Below is a small trained network, with its code and all its weights. Each question gives an input and a target symbol and asks what happens when units are switched off, that is, made to give their printed mean instead of their output.

import numpy as np


def w(rows, s, z=0):
    codes = np.array(rows[::2]) - 128.0
    scale = np.full(codes.shape[1], s)
    scale[-1] = z or s
    return codes * scale


def norm(h):
    return h / np.sqrt((h * h).mean(-1, keepdims=True) + 1e-5)


def f(y):
    return np.maximum(y, 0)


def softmax(a):
    e = np.exp(a - a.max(-1, keepdims=True))
    return e / e.sum(-1, keepdims=True)


def log_softmax(a):
    a = a - a.max(-1, keepdims=True)
    return a - np.log(np.exp(a).sum(-1, keepdims=True))


def net(x, mask):
    ids = ['ΘΞΩαηλψ'.index(c) for c in x.split()]
    T = len(ids)
    res = E[ids] + P[:T]
    u = 0
    for l in range(3):
        r = norm(res)
        for j in range(3):
            rows = slice(3 * j, 3 * j + 3)
            q, k, v = (r @ M[l][rows].T for M in (Q, K, V))
            z = softmax(np.where(np.tri(T) > 0, q @ k.T / 3**0.5, -1e9)) @ v
            o = O[l][rows]
            res = res + np.where(mask[u + j], z, o[:, -1]) @ o[:, :-1]
        u += 3
        y = f(norm(res) @ A[l][:, :-1].T + A[l][:, -1])
        res = res + np.where(mask[u : u + 12], y, B[l][:, -1]) @ B[l][:, :-1]
        u += 12
    return log_softmax(norm(res)[-1] @ U[:, :-1].T + U[:, -1])


Q, K, V, O, A, B = {}, {}, {}, {}, {}, {}
E = w([
[113,136,170,152,103],'Θ',
[140,173,144,55,101],'Ξ',
[85,96,170,166,192],'Ω',
[187,200,249,119,130],'α',
[83,119,233,204,162],'η',
[153,93,21,147,140],'λ',
[160,175,184,124,57],'ψ',
],0.016)
P = w([
[75,148,98,157,241],'0',
[63,162,114,92,26],'1',
[152,101,118,246,145],'2',
[54,137,100,120,43],'3',
[180,37,180,249,93],'4',
[72,93,75,105,96],'5',
[202,1,232,133,161],'6',
[61,96,77,104,115],'7',
],0.008)
Q[0] = w([
[200,103,140,131,180],'0.h1',
[98,109,68,94,73],'0.h1',
[50,92,106,152,132],'0.h1',
[160,152,120,64,196],'0.h2',
[68,151,118,106,212],'0.h2',
[249,152,165,148,232],'0.h2',
[127,165,125,75,193],'0.h3',
[160,147,136,87,153],'0.h3',
[136,107,155,140,45],'0.h3',
],0.011)
K[0] = w([
[122,155,75,116,175],'0.h1',
[253,87,224,26,175],'0.h1',
[126,1,173,137,128],'0.h1',
[107,177,33,28,247],'0.h2',
[68,249,111,10,149],'0.h2',
[24,196,45,222,165],'0.h2',
[21,194,121,170,54],'0.h3',
[37,148,107,144,153],'0.h3',
[160,92,146,185,200],'0.h3',
],0.0065)
V[0] = w([
[137,99,167,126,127],'0.h1',
[148,216,100,130,195],'0.h1',
[94,123,123,109,141],'0.h1',
[78,146,96,123,81],'0.h2',
[101,152,134,107,88],'0.h2',
[97,146,104,121,106],'0.h2',
[166,51,150,89,115],'0.h3',
[61,167,89,150,128],'0.h3',
[32,252,83,171,142],'0.h3',
],0.0039)
O[0] = w([
[127,114,147,101,129,94],'0.h1',
[154,183,119,114,201,110],'0.h1',
[109,100,130,129,155,109],'0.h1',
[103,107,92,186,104,179],'0.h2',
[118,131,143,177,103,139],'0.h2',
[117,123,112,157,118,145],'0.h2',
[91,110,199,51,102,40],'0.h3',
[115,151,58,201,152,227],'0.h3',
[154,176,1,236,180,250],'0.h3',
],0.0027,0.0011)
A[0] = w([
[46,151,52,72,126,252],'0.n1',
[153,120,174,112,112,75],'0.n2',
[123,69,156,126,78,132],'0.n3',
[169,87,95,94,139,105],'0.n4',
[145,139,168,170,131,100],'0.n5',
[136,90,115,146,170,143],'0.n6',
[116,189,132,192,141,163],'0.n7',
[2,112,59,128,90,125],'0.n8',
[44,100,36,12,12,72],'0.n9',
[56,145,165,111,98,91],'0.n10',
[103,163,116,32,65,164],'0.n11',
[38,176,117,96,161,134],'0.n12',
],0.01,0.0015)
B[0] = w([
[89,206,54,82,139,211],'0.n1',
[135,154,122,148,186,155],'0.n2',
[145,74,149,167,90,175],'0.n3',
[153,155,229,90,175,175],'0.n4',
[131,142,64,121,130,165],'0.n5',
[184,164,101,82,110,180],'0.n6',
[94,155,43,119,122,174],'0.n7',
[71,97,117,40,125,228],'0.n8',
[7,162,28,38,5,253],'0.n9',
[162,122,155,85,67,173],'0.n10',
[199,148,55,147,69,191],'0.n11',
[50,114,61,113,86,156],'0.n12',
],0.012,0.0073)
Q[1] = w([
[209,78,219,189,73],'1.h1',
[79,143,245,12,121],'1.h1',
[154,51,187,111,136],'1.h1',
[145,55,65,158,125],'1.h2',
[16,114,182,54,145],'1.h2',
[198,182,183,251,140],'1.h2',
[120,204,174,117,185],'1.h3',
[236,133,69,193,159],'1.h3',
[128,182,83,157,90],'1.h3',
],0.016)
K[1] = w([
[222,96,77,234,100],'1.h1',
[135,39,242,77,59],'1.h1',
[149,102,196,191,133],'1.h1',
[156,56,96,146,176],'1.h2',
[4,146,151,69,72],'1.h2',
[186,147,232,214,157],'1.h2',
[124,151,141,119,216],'1.h3',
[233,28,138,180,109],'1.h3',
[86,121,69,172,155],'1.h3',
],0.016)
V[1] = w([
[39,46,73,179,179],'1.h1',
[73,217,214,211,109],'1.h1',
[139,115,80,107,3],'1.h1',
[116,115,81,59,73],'1.h2',
[114,104,80,89,213],'1.h2',
[126,181,99,120,156],'1.h2',
[107,66,77,129,117],'1.h3',
[143,167,160,126,129],'1.h3',
[98,125,128,138,129],'1.h3',
],0.012)
O[1] = w([
[81,119,255,107,157,190],'1.h1',
[92,73,110,209,3,26],'1.h1',
[192,83,89,205,206,255],'1.h1',
[103,67,185,160,148,239],'1.h2',
[97,122,136,151,56,157],'1.h2',
[165,176,138,211,130,162],'1.h2',
[160,206,128,124,147,187],'1.h3',
[98,66,128,128,113,93],'1.h3',
[154,109,111,101,138,129],'1.h3',
],0.0097,0.0095)
A[1] = w([
[111,115,98,73,118,2],'1.n1',
[195,134,189,96,164,176],'1.n2',
[106,74,183,201,86,103],'1.n3',
[132,116,103,119,7,166],'1.n4',
[89,137,122,50,102,83],'1.n5',
[136,120,159,33,198,197],'1.n6',
[193,162,139,120,31,114],'1.n7',
[192,123,110,89,163,26],'1.n8',
[140,69,203,194,169,110],'1.n9',
[133,136,53,189,69,158],'1.n10',
[104,186,146,86,109,119],'1.n11',
[130,63,82,116,158,119],'1.n12',
],0.014,0.0022)
B[1] = w([
[174,106,120,128,205,193],'1.n1',
[120,157,55,227,98,205],'1.n2',
[167,147,25,82,114,153],'1.n3',
[155,205,224,141,71,224],'1.n4',
[170,19,145,119,218,229],'1.n5',
[126,224,176,236,88,254],'1.n6',
[54,254,159,132,110,179],'1.n7',
[104,152,111,85,203,184],'1.n8',
[151,18,32,144,93,172],'1.n9',
[182,122,249,85,106,219],'1.n10',
[206,94,153,163,106,201],'1.n11',
[87,94,191,123,176,182],'1.n12',
],0.014,0.0083)
Q[2] = w([
[72,84,150,107,184],'2.h1',
[151,175,44,130,126],'2.h1',
[64,156,120,219,100],'2.h1',
[251,189,118,187,149],'2.h2',
[102,169,123,104,113],'2.h2',
[138,155,123,73,200],'2.h2',
[231,165,57,50,100],'2.h3',
[178,133,150,117,142],'2.h3',
[167,238,108,138,203],'2.h3',
],0.015)
K[2] = w([
[86,97,124,91,121],'2.h1',
[132,172,71,120,131],'2.h1',
[73,154,129,169,135],'2.h1',
[203,78,116,191,189],'2.h2',
[120,116,95,127,128],'2.h2',
[84,106,131,101,165],'2.h2',
[154,181,106,99,65],'2.h3',
[140,160,162,114,135],'2.h3',
[133,251,128,158,176],'2.h3',
],0.021)
V[2] = w([
[228,119,125,64,128],'2.h1',
[134,201,174,45,87],'2.h1',
[122,178,112,2,141],'2.h1',
[167,122,66,112,86],'2.h2',
[163,71,139,128,125],'2.h2',
[205,154,116,153,201],'2.h2',
[153,127,88,137,91],'2.h3',
[134,33,137,136,151],'2.h3',
[171,175,62,143,48],'2.h3',
],0.0097)
O[2] = w([
[204,117,167,198,212,154],'2.h1',
[169,42,65,129,175,148],'2.h1',
[73,97,82,201,209,127],'2.h1',
[122,145,195,85,119,104],'2.h2',
[83,193,137,99,156,120],'2.h2',
[11,30,129,105,128,254],'2.h2',
[134,171,120,76,158,113],'2.h3',
[160,222,133,184,99,18],'2.h3',
[115,128,119,3,197,163],'2.h3',
],0.0071,0.0065)
A[2] = w([
[149,251,101,136,195,3],'2.n1',
[170,153,135,161,100,70],'2.n2',
[177,107,183,107,107,51],'2.n3',
[95,119,97,124,208,129],'2.n4',
[73,157,96,80,103,77],'2.n5',
[127,171,128,51,59,116],'2.n6',
[73,157,171,102,145,140],'2.n7',
[73,142,94,99,157,166],'2.n8',
[175,78,122,164,115,108],'2.n9',
[108,156,95,154,75,116],'2.n10',
[55,185,53,172,153,88],'2.n11',
[86,91,118,188,88,134],'2.n12',
],0.018,0.0041)
B[2] = w([
[252,161,94,207,126,242],'2.n1',
[69,114,147,160,149,172],'2.n2',
[183,62,159,133,94,194],'2.n3',
[58,151,145,139,197,255],'2.n4',
[159,107,73,83,149,150],'2.n5',
[102,202,102,89,164,195],'2.n6',
[122,122,103,176,107,178],'2.n7',
[140,102,160,179,142,203],'2.n8',
[128,111,148,63,118,179],'2.n9',
[112,95,143,102,182,168],'2.n10',
[177,110,130,70,104,240],'2.n11',
[95,133,72,168,72,166],'2.n12',
],0.025,0.0091)
U = w([
[168,35,186,89,126,6],'Θ',
[206,159,72,180,170,100],'Ξ',
[59,103,136,124,248,200],'Ω',
[98,54,2,99,106,164],'α',
[44,115,107,219,79,47],'η',
[120,170,52,6,158,88],'λ',
[83,208,189,102,99,120],'ψ',
],0.0096,0.0012)

Each question gives the input, a string of symbols that net reads in full, and the target symbol t.
The units are the heads (3 rows each of Q, K, V and O) and the neurons (one row each of A and B). Each row of codes is followed by its name. A weight is (code - 128) times the scale printed after its matrix; where a second scale follows, it is the last column's (O, A, B and U).
mask holds one flag per unit, layer by layer, with each layer's heads first. A switched-off unit (its flag False) gives its mean, the last column of its rows in O or B, instead of its output. The means were averaged over made-up inputs and are rounded, as every weight is.
A unit's drop is (log p(t) with every unit on - log p(t) with that unit switched off) / (log p(t) with every unit on - log p(t) with every unit switched off).
unit that matters most: the unit with the biggest drop
top k neurons: the k neurons with the biggest drops, biggest first
top k neurons in layer l: the k neurons of layer l with the biggest drops, biggest first
input Θ η ψ Ξ α α α, target ψ: top 3 neurons in layer 1	[1.n7, 1.n4, 1.n10]
input ψ λ ψ λ ψ Θ, target Θ: unit that matters most	0.n8
input Ω λ α λ Ξ, target ψ: top 4 neurons	[0.n4, 0.n9, 0.n5, 0.n7]
input Ξ α λ Ξ ψ ψ η, target Θ: top 3 neurons	[0.n9, 0.n8, 1.n10]
input λ Θ ψ ψ Ω λ Θ, target η: top 2 neurons	[0.n9, 1.n6]
input λ λ Θ λ Ξ λ Θ, target Ω: top 3 neurons	[0.n8, 0.n9, 0.n7]
input λ λ ψ ψ ψ, target Θ: top 2 neurons	[0.n8, 0.n9]
input λ λ Θ λ η λ ψ, target λ: top 4 neurons	[0.n8, 0.n9, 1.n3, 0.n7]
input Ω Ξ Θ λ Ξ, target α: top 2 neurons	[0.n7, 0.n8]
input ψ ψ η λ α, target λ: top 2 neurons	[1.n3, 0.n9]
input λ Θ Θ ψ η λ Ω, target λ: top 3 neurons	[0.n9, 1.n3, 0.n8]
input η Θ Ξ λ η α Ω, target λ: top 4 neurons	[0.n9, 0.n8, 1.n3, 2.n6]
input λ λ η λ λ, target λ: top 4 neurons	[1.n3, 0.n9, 0.n4, 0.n7]
input Θ λ Θ λ Ω, target α: unit that matters most	1.h1
input α Ξ α, target ψ: top 4 neurons in layer 0	[0.n4, 0.n5, 0.n9, 0.n10]
input λ α ψ λ α λ Ω, target ψ: top 2 neurons	[0.n8, 0.n9]
input λ λ Ξ Ξ Θ, target Ω: top 2 neurons	[0.n9, 0.n8]
input λ ψ Θ λ η ψ λ, target λ: top 3 neurons	[1.n3, 0.n9, 0.n4]
input Ω Ξ ψ λ λ, target Θ: top 2 neurons	[0.n9, 0.n8]
input Θ Ξ λ η, target α: unit that matters most	1.n9
input λ Ξ Ξ λ Ξ, target Ω: top 3 neurons in layer 0	[0.n9, 0.n8, 0.n1]
input ψ Θ Θ Ω ψ ψ Ξ, target Θ: top 3 neurons in layer 0	[0.n9, 0.n8, 0.n11]
input ψ λ Ξ Ξ λ η η, target Ξ: top 2 neurons in layer 2	[2.n1, 2.n11]
input ψ η Ω, target Θ: top 2 neurons in layer 1	[1.n10, 1.n6]
input α λ λ, target ψ: top 2 neurons in layer 0	[0.n9, 0.n7]
input Ξ Θ Ω λ λ, target η: top 2 neurons in layer 0	[0.n9, 0.n11]
input α λ ψ, target ψ: unit that matters most	1.h1
input η λ Ξ Ω ψ, target Ω: top 2 neurons in layer 0	[0.n9, 0.n4]
input α Ξ Ξ, target ψ: top 2 neurons in layer 1	[1.n10, 1.n7]
input λ λ Θ η λ, target α: top 3 neurons in layer 0	[0.n7, 0.n9, 0.n11]
